Below is a small trained network, with its code and all its weights. Each question gives an input and a class and asks what happens when units are switched off, that is, made to give their printed mean instead of their output.

import numpy as np


def w(rows, s, z=0):
    codes = np.array(rows[::2]) - 128.0
    scale = np.full(codes.shape[1], s)
    scale[-1] = z or s
    return codes * scale


def f(y):
    return y / 2 * (1 + np.tanh(0.7978845608 * (y + 0.044715 * y**3)))


def log_softmax(a):
    a = a - a.max(-1, keepdims=True)
    return a - np.log(np.exp(a).sum(-1, keepdims=True))


def net(x, mask):
    res = np.array(x, float).reshape(1, 6) / 4 @ E
    y = f(res @ A[0][:, :-1].T + A[0][:, -1])
    res = res + np.where(mask, y, B[0][:, -1]) @ B[0][:, :-1]
    return log_softmax(res[-1] @ U[:, :-1].T + U[:, -1])


A, B = {}, {}
E = w([
[156,12,103],'x0',
[25,114,115],'x1',
[81,105,80],'x2',
[188,214,2],'x3',
[109,163,38],'x4',
[174,63,126],'x5',
],0.0087)
A[0] = w([
[181,96,172,138],'neuron 0',
[179,185,140,157],'neuron 1',
[49,83,112,254],'neuron 2',
[71,227,215,149],'neuron 3',
[62,12,120,81],'neuron 4',
[213,155,195,181],'neuron 5',
[63,201,159,121],'neuron 6',
[114,91,168,59],'neuron 7',
[175,192,26,242],'neuron 8',
],0.011,0.004)
B[0] = w([
[124,27,218,165],'neuron 0',
[87,169,176,169],'neuron 1',
[150,191,48,204],'neuron 2',
[29,191,132,223],'neuron 3',
[240,98,144,206],'neuron 4',
[72,137,196,183],'neuron 5',
[4,154,53,190],'neuron 6',
[216,125,112,153],'neuron 7',
[163,254,68,248],'neuron 8',
],0.0091,0.011)
U = w([
[117,166,46,255],'0',
[61,71,166,83],'1',
[5,175,95,87],'2',
[149,198,109,78],'3',
[165,126,120,62],'4',
],0.015,0.0039)

Each question gives the input, the list of numbers given to net, and the class t.
The units are the neurons (one row each of A and B). Each row of codes is followed by its name. A weight is (code - 128) times the scale printed after its matrix; where a second scale follows, it is the last column's (A, B and U).
mask holds one flag per neuron, in row order. A switched-off neuron (its flag False) gives its mean, the last column of its row in B, instead of its output. The means were averaged over made-up inputs and are rounded, as every weight is.
A unit's drop is (log p(t) with every unit on - log p(t) with that unit switched off) / (log p(t) with every unit on - log p(t) with every unit switched off).
The circuit of an input: a set's keep is (log p(t) with only the set's units on - log p(t) with every unit switched off) / (log p(t) with every unit on - log p(t) with every unit switched off). Starting from all 9 units, units are removed one at a time, each time the one whose removal leaves the highest keep (on an exact tie, the one counted first), for as long as the keep stays at least 0.8.
circuit, biggest first: the units of the circuit, biggest drop first
k most important neurons: the k neurons with the biggest drops, biggest first
drop when u is switched off: that unit's drop, to one decimal
input [6,-6,8,-3,-1,6], class 4: circuit, biggest first	[neuron 4]
input [0,5,8,-7,7,6], class 0: 2 most important neurons	[neuron 2; neuron 0]
input [4,-2,0,-2,2,6], class 4: circuit, biggest first	[neuron 3; neuron 6]
input [-5,-4,-6,-3,2,3], class 1: 4 most important neurons	[neuron 8; neuron 2; neuron 0; neuron 6]
input [8,2,6,3,-5,2], class 4: circuit, biggest first	[neuron 4; neuron 6]
input [3,-2,-2,-2,1,-3], class 1: 3 most important neurons	[neuron 8; neuron 2; neuron 4]
input [5,2,4,-2,1,0], class 4: 4 most important neurons	[neuron 4; neuron 8; neuron 6; neuron 3]
input [2,7,-4,-6,-6,5], class 4: 2 most important neurons	[neuron 4; neuron 7]
input [-8,-4,-5,-1,-4,5], class 2: 2 most important neurons	[neuron 3; neuron 4]
input [0,6,4,5,3,-2], class 0: 2 most important neurons	[neuron 3; neuron 8]
input [0,1,8,-4,3,3], class 4: 2 most important neurons	[neuron 4; neuron 8]
input [-3,-7,2,1,6,-8], class 2: 3 most important neurons	[neuron 4; neuron 6; neuron 1]
input [8,-3,8,1,1,1], class 4: 3 most important neurons	[neuron 4; neuron 6; neuron 3]
input [-7,-6,-3,5,8,-8], class 2: circuit, biggest first	[neuron 6]
input [-3,0,-6,-8,3,8], class 1: 2 most important neurons	[neuron 8; neuron 0]
input [-8,-7,-5,1,-1,2], class 2: drop when neuron 2 is switched off	0.0
input [7,-2,4,-1,-3,-5], class 4: drop when neuron 4 is switched off	0.1
input [-8,-2,-8,-2,-8,0], class 2: drop when neuron 3 is switched off	0.4
input [0,8,-4,-1,8,0], class 0: drop when neuron 1 is switched off	0.3
input [8,-8,-2,0,-5,5], class 1: most important neuron	[neuron 0]
